Below is a small trained network, with its code and all its weights. Each question gives an input and a class and asks what happens when units are switched off, that is, made to give their printed mean instead of their output.

import numpy as np


def w(rows, s, z=0):
    codes = np.array(rows[::2]) - 128.0
    scale = np.full(codes.shape[1], s)
    scale[-1] = z or s
    return codes * scale


def f(y):
    return y / 2 * (1 + np.tanh(0.7978845608 * (y + 0.044715 * y**3)))


def log_softmax(a):
    a = a - a.max(-1, keepdims=True)
    return a - np.log(np.exp(a).sum(-1, keepdims=True))


def net(x, mask):
    res = np.array(x, float).reshape(1, 7) / 4 @ E
    y = f(res @ A[0][:, :-1].T + A[0][:, -1])
    res = res + np.where(mask, y, B[0][:, -1]) @ B[0][:, :-1]
    return log_softmax(res[-1] @ U[:, :-1].T + U[:, -1])


A, B = {}, {}
E = w([
[127,130,127,125,131,128],'x0',
[15,178,23,200,99,137],'x1',
[188,150,126,232,240,158],'x2',
[161,94,78,131,140,2],'x3',
[128,128,128,128,128,128],'x4',
[127,129,128,127,129,128],'x5',
[49,146,250,174,155,68],'x6',
],0.0092)
A[0] = w([
[137,130,75,154,146,7,61],'neuron 0',
[51,128,105,155,132,132,136],'neuron 1',
[67,146,147,129,134,242,71],'neuron 2',
[133,136,119,175,172,148,53],'neuron 3',
[113,133,138,118,135,163,52],'neuron 4',
[134,120,87,134,136,51,1],'neuron 5',
[213,122,212,72,143,132,35],'neuron 6',
[103,138,140,139,128,179,33],'neuron 7',
[146,125,116,165,138,137,50],'neuron 8',
[97,141,202,167,130,101,49],'neuron 9',
[49,134,115,42,63,110,25],'neuron 10',
[33,127,182,192,140,78,92],'neuron 11',
[156,105,96,135,109,149,114],'neuron 12',
[125,121,163,125,112,190,71],'neuron 13',
[147,144,55,121,117,158,109],'neuron 14',
[113,117,125,118,146,137,140],'neuron 15',
[139,143,97,226,193,153,55],'neuron 16',
[175,133,29,103,122,174,78],'neuron 17',
[24,153,26,198,116,136,28],'neuron 18',
[169,135,134,154,163,136,88],'neuron 19',
[86,119,122,92,80,121,55],'neuron 20',
[144,134,93,122,124,155,76],'neuron 21',
[117,156,153,137,130,110,98],'neuron 22',
[97,125,103,145,136,142,85],'neuron 23',
],0.02,0.0041)
B[0] = w([
[245,134,117,196,112,191,227],'neuron 0',
[155,140,134,71,142,87,192],'neuron 1',
[238,137,114,195,121,195,202],'neuron 2',
[95,128,124,179,109,78,178],'neuron 3',
[154,128,121,145,118,143,140],'neuron 4',
[209,135,132,184,125,179,182],'neuron 5',
[156,134,130,15,143,46,225],'neuron 6',
[190,121,133,161,117,156,154],'neuron 7',
[103,135,100,149,132,105,151],'neuron 8',
[64,135,112,98,127,194,198],'neuron 9',
[70,125,125,235,125,47,213],'neuron 10',
[42,115,135,77,140,234,240],'neuron 11',
[92,145,133,119,142,173,161],'neuron 12',
[201,118,122,177,126,158,163],'neuron 13',
[84,124,128,95,156,188,186],'neuron 14',
[134,114,135,134,125,129,130],'neuron 15',
[68,133,131,220,123,41,230],'neuron 16',
[49,118,143,92,121,216,216],'neuron 17',
[177,118,140,1,136,42,255],'neuron 18',
[99,118,130,159,107,74,177],'neuron 19',
[91,139,121,185,121,76,173],'neuron 20',
[95,132,130,110,125,167,155],'neuron 21',
[108,112,132,119,120,156,152],'neuron 22',
[149,131,125,92,124,100,153],'neuron 23',
],0.032,0.02)
U = w([
[176,131,193,14,164,57,253],'0',
[40,117,180,89,146,228,124],'1',
[65,139,159,215,107,40,52],'2',
[255,141,151,169,109,189,66],'3',
],0.0075,0.0026)

Each question gives the input, the list of numbers given to net, and the class t.
The units are the neurons (one row each of A and B). Each row of codes is followed by its name. A weight is (code - 128) times the scale printed after its matrix; where a second scale follows, it is the last column's (A, B and U).
mask holds one flag per neuron, in row order. A switched-off neuron (its flag False) gives its mean, the last column of its row in B, instead of its output. The means were averaged over made-up inputs and are rounded, as every weight is.
A unit's drop is (log p(t) with every unit on - log p(t) with that unit switched off) / (log p(t) with every unit on - log p(t) with every unit switched off).
The circuit of an input: a set's keep is (log p(t) with only the set's units on - log p(t) with every unit switched off) / (log p(t) with every unit on - log p(t) with every unit switched off). Starting from the 12 units with the biggest drops (on a tie, the unit counted first), units are removed one at a time, each time the one whose removal leaves the highest keep (on an exact tie, the one counted first), for as long as the keep stays at least 0.8.
circuit, biggest first: the units of the circuit, biggest drop first
most important unit: the unit with the biggest drop
top k neurons: the k neurons with the biggest drops, biggest first
drop when u is switched off: that unit's drop, to one decimal
input [-6,0,4,-3,3,8,2], class 2: most important unit	neuron 0
input [-3,6,-5,-2,4,2,-6], class 0: top 4 neurons	(neuron 18; neuron 11; neuron 9; neuron 1)
input [-1,-5,7,8,0,-2,5], class 3: top 2 neurons	(neuron 0; neuron 10)
input [7,3,1,4,-4,2,-1], class 3: top 3 neurons	(neuron 0; neuron 6; neuron 5)
input [7,-4,-3,5,-6,5,-5], class 1: top 4 neurons	(neuron 18; neuron 17; neuron 2; neuron 13)
input [0,-5,6,0,5,-2,5], class 2: top 2 neurons	(neuron 18; neuron 16)
input [-1,7,-1,3,0,-4,8], class 1: top 3 neurons	(neuron 11; neuron 9; neuron 6)
input [3,-6,7,8,-5,8,8], class 1: top 2 neurons	(neuron 11; neuron 9)
input [5,-6,-1,-2,-4,-5,-7], class 1: top 3 neurons	(neuron 18; neuron 17; neuron 1)
input [3,2,5,4,1,-6,-2], class 2: top 2 neurons	(neuron 16; neuron 2)
input [0,-3,5,7,-5,1,-7], class 1: top 4 neurons	(neuron 17; neuron 2; neuron 14; neuron 12)
input [-1,8,-1,-8,-7,-2,-8], class 0: top 2 neurons	(neuron 18; neuron 11)
input [4,-3,-6,-7,2,2,5], class 3: top 2 neurons	(neuron 2; neuron 16)
input [2,6,-2,8,-6,-5,6], class 3: top 2 neurons	(neuron 0; neuron 5)
input [-4,6,-3,8,-3,-3,-7], class 3: circuit, biggest first	(neuron 0)
input [-7,3,-7,8,1,-7,-8], class 1: drop when neuron 14 is switched off	4.8
input [6,-2,-3,1,5,-4,1], class 2: drop when neuron 1 is switched off	0.1
input [-4,-5,-7,-1,4,5,-2], class 2: drop when neuron 10 is switched off	1.5
